Below are the code and all the weights of a small trained network. Each question names an input and a target symbol and asks about switching units off, where a switched-off unit gives its printed mean instead of its output.

import numpy as np


def w(rows, s, z=0):
    codes = np.array(rows[::2]) - 128.0
    scale = np.full(codes.shape[1], s)
    scale[-1] = z or s
    return codes * scale


def norm(h):
    return h / np.sqrt((h * h).mean(-1, keepdims=True) + 1e-5)


def f(y):
    return np.maximum(y, 0)


def softmax(a):
    e = np.exp(a - a.max(-1, keepdims=True))
    return e / e.sum(-1, keepdims=True)


def log_softmax(a):
    a = a - a.max(-1, keepdims=True)
    return a - np.log(np.exp(a).sum(-1, keepdims=True))


def net(x, mask):
    ids = ['αβεζηθλμξσφω'.index(c) for c in x.split()]
    T = len(ids)
    res = E[ids] + P[:T]
    u = 0
    for l in range(3):
        q, k, v = (norm(res) @ M[l].T for M in (Q, K, V))
        z = softmax(np.where(np.tri(T) > 0, q @ k.T / 2**0.5, -1e9)) @ v
        res = res + np.where(mask[u], z, O[l][:, -1]) @ O[l][:, :-1]
        u += 1
        y = f(norm(res) @ A[l][:, :-1].T + A[l][:, -1])
        res = res + np.where(mask[u : u + 4], y, B[l][:, -1]) @ B[l][:, :-1]
        u += 4
    return log_softmax(norm(res)[-1] @ U[:, :-1].T + U[:, -1])


Q, K, V, O, A, B = {}, {}, {}, {}, {}, {}
E = w([
[190,137,152,103,142],'α',
[97,111,89,82,114],'β',
[191,139,156,100,141],'ε',
[193,140,154,100,142],'ζ',
[194,123,169,114,159],'η',
[199,150,141,113,130],'θ',
[176,115,111,139,165],'λ',
[131,101,93,75,168],'μ',
[86,116,110,96,81],'ξ',
[189,146,152,159,102],'σ',
[68,118,62,174,208],'φ',
[77,100,166,216,252],'ω',
],0.012)
P = w([
[125,166,153,116,131],'0',
[170,71,184,95,151],'1',
[119,99,254,143,154],'2',
[140,77,102,201,81],'3',
[173,139,33,86,95],'4',
[75,238,98,127,70],'5',
[133,75,180,168,202],'6',
[87,172,160,98,148],'7',
],0.014)
Q[0] = w([
[102,2,180,9,138],'L0H0',
[180,65,106,79,120],'L0H0',
],0.0051)
K[0] = w([
[32,195,227,67,254],'L0H0',
[77,139,180,141,208],'L0H0',
],0.0045)
V[0] = w([
[145,4,108,179,120],'L0H0',
[170,79,203,223,115],'L0H0',
],0.0046)
O[0] = w([
[2,207,86,137,135,181],'L0H0',
[135,200,175,149,177,254],'L0H0',
],0.0073,0.00064)
A[0] = w([
[198,89,79,154,79,109],'L0N0',
[1,40,101,85,113,178],'L0N1',
[111,209,31,124,98,4],'L0N2',
[92,147,122,123,73,49],'L0N3',
],0.0061,0.0033)
B[0] = w([
[137,155,57,142,117,176],'L0N0',
[254,140,199,171,149,254],'L0N1',
[96,97,209,61,120,190],'L0N2',
[111,165,102,89,126,143],'L0N3',
],0.0062,0.0035)
Q[1] = w([
[161,41,155,200,109],'L1H0',
[93,119,253,78,198],'L1H0',
],0.012)
K[1] = w([
[216,95,105,35,166],'L1H0',
[106,251,28,102,109],'L1H0',
],0.012)
V[1] = w([
[36,85,128,165,147],'L1H0',
[116,108,119,3,210],'L1H0',
],0.0073)
O[1] = w([
[156,40,234,138,106,4],'L1H0',
[19,89,151,12,125,188],'L1H0',
],0.011,0.0027)
A[1] = w([
[184,226,178,86,109,85],'L1N0',
[37,223,115,176,155,93],'L1N1',
[231,19,95,129,150,1],'L1N2',
[109,134,236,215,254,162],'L1N3',
],0.0048,0.0041)
B[1] = w([
[125,70,112,128,189,170],'L1N0',
[159,99,127,33,178,187],'L1N1',
[223,1,111,153,189,139],'L1N2',
[191,69,46,119,94,255],'L1N3',
],0.0075,0.005)
Q[2] = w([
[35,33,117,169,155],'L2H0',
[149,157,73,166,3],'L2H0',
],0.0056)
K[2] = w([
[254,35,139,6,132],'L2H0',
[91,8,179,137,197],'L2H0',
],0.0053)
V[2] = w([
[105,92,8,149,101],'L2H0',
[72,108,128,177,214],'L2H0',
],0.012)
O[2] = w([
[74,144,152,170,119,254],'L2H0',
[139,83,151,121,249,132],'L2H0',
],0.021,0.0048)
A[2] = w([
[181,83,91,163,137,252],'L2N0',
[60,106,114,92,143,150],'L2N1',
[72,165,102,169,107,100],'L2N2',
[158,7,207,192,94,189],'L2N3',
],0.012,0.005)
B[2] = w([
[128,164,185,148,103,245],'L2N0',
[136,187,173,120,125,220],'L2N1',
[168,129,168,97,157,199],'L2N2',
[64,106,175,199,251,254],'L2N3',
],0.015,0.0068)
U = w([
[122,130,57,98,148,129],'α',
[213,34,109,101,160,226],'β',
[90,150,150,153,198,245],'ε',
[98,145,68,140,115,83],'ζ',
[80,134,149,126,53,134],'η',
[126,123,73,107,136,101],'θ',
[130,126,62,107,140,128],'λ',
[234,177,75,248,147,2],'μ',
[8,99,161,8,105,63],'ξ',
[184,135,112,60,199,3],'σ',
[192,173,180,166,58,94],'φ',
[100,44,175,193,161,192],'ω',
],0.011,0.0039)

Each question gives the input, a string of symbols that net reads in full, and the target symbol t.
The units are the heads (2 rows each of Q, K, V and O) and the neurons (one row each of A and B). Each row of codes is followed by its name. A weight is (code - 128) times the scale printed after its matrix; where a second scale follows, it is the last column's (O, A, B and U).
mask holds one flag per unit, layer by layer, with each layer's heads first. A switched-off unit (its flag False) gives its mean, the last column of its rows in O or B, instead of its output. The means were averaged over made-up inputs and are rounded, as every weight is.
A unit's drop is (log p(t) with every unit on - log p(t) with that unit switched off) / (log p(t) with every unit on - log p(t) with every unit switched off).
The circuit of an input: a set's keep is (log p(t) with only the set's units on - log p(t) with every unit switched off) / (log p(t) with every unit on - log p(t) with every unit switched off). Starting from the 12 units with the biggest drops (on a tie, the unit counted first), units are removed one at a time, each time the one whose removal leaves the highest keep (on an exact tie, the one counted first), for as long as the keep stays at least 0.8.
units of the circuit, in order: the units of the circuit, biggest drop first
top k neurons: the k neurons with the biggest drops, biggest first
top k neurons in layer l: the k neurons of layer l with the biggest drops, biggest first
input φ μ ξ φ β, target φ: top 3 neurons : [L2N3; L2N0; L1N1]
input ε φ α σ σ ω η, target μ: units of the circuit, in order : [L1H0; L2N3]
input μ φ ξ σ μ μ σ, target ξ: units of the circuit, in order : [L1H0; L2N3]
input η ζ ω ζ φ, target ω: top 2 neurons : [L0N1; L1N2]
input σ σ φ ζ, target μ: units of the circuit, in order : [L1H0]
input β φ φ ξ φ μ σ η, target ξ: units of the circuit, in order : [L1H0; L2N3; L0N2]
input φ α α ξ σ μ η, target φ: units of the circuit, in order : [L1H0; L0N2; L2H0]
input σ φ η η φ ξ ξ λ, target φ: units of the circuit, in order : [L2N3; L2H0]
input μ σ ω σ ω α, target μ: units of the circuit, in order : [L1H0; L0H0]
input φ μ η σ φ σ, target μ: units of the circuit, in order : [L1H0; L0H0]
input ε μ μ φ φ σ, target ω: top 2 neurons : [L0N2; L2N1]
input φ ξ ξ ζ, target φ: top 2 neurons : [L2N3; L2N2]
input φ ξ φ φ μ ξ μ α, target φ: top 3 neurons : [L2N3; L0N1; L1N1]
input φ φ η σ σ σ μ σ, target μ: units of the circuit, in order : [L1H0]
input σ φ φ σ φ η, target μ: units of the circuit, in order : [L1H0; L0H0]
input σ ω λ, target μ: units of the circuit, in order : [L1H0; L2N3]
input μ ξ φ ξ, target φ: top 3 neurons : [L2N3; L0N1; L1N0]
input μ φ φ φ μ φ, target ω: top 2 neurons : [L0N2; L0N1]
input α θ σ, target φ: top 2 neurons in layer 1 : [L1N3; L1N0]
input α σ μ φ ξ, target ξ: top 2 neurons : [L2N3; L2N0]
input ζ β μ β, target ξ: top 2 neurons : [L2N3; L2N0]
input μ α φ σ μ ζ, target μ: units of the circuit, in order : [L1H0; L0H0]
input β φ μ φ σ σ ξ, target φ: top 2 neurons in layer 2 : [L2N3; L2N0]
input φ ξ σ φ φ θ, target ω: top neuron in layer 2 : [L2N1]
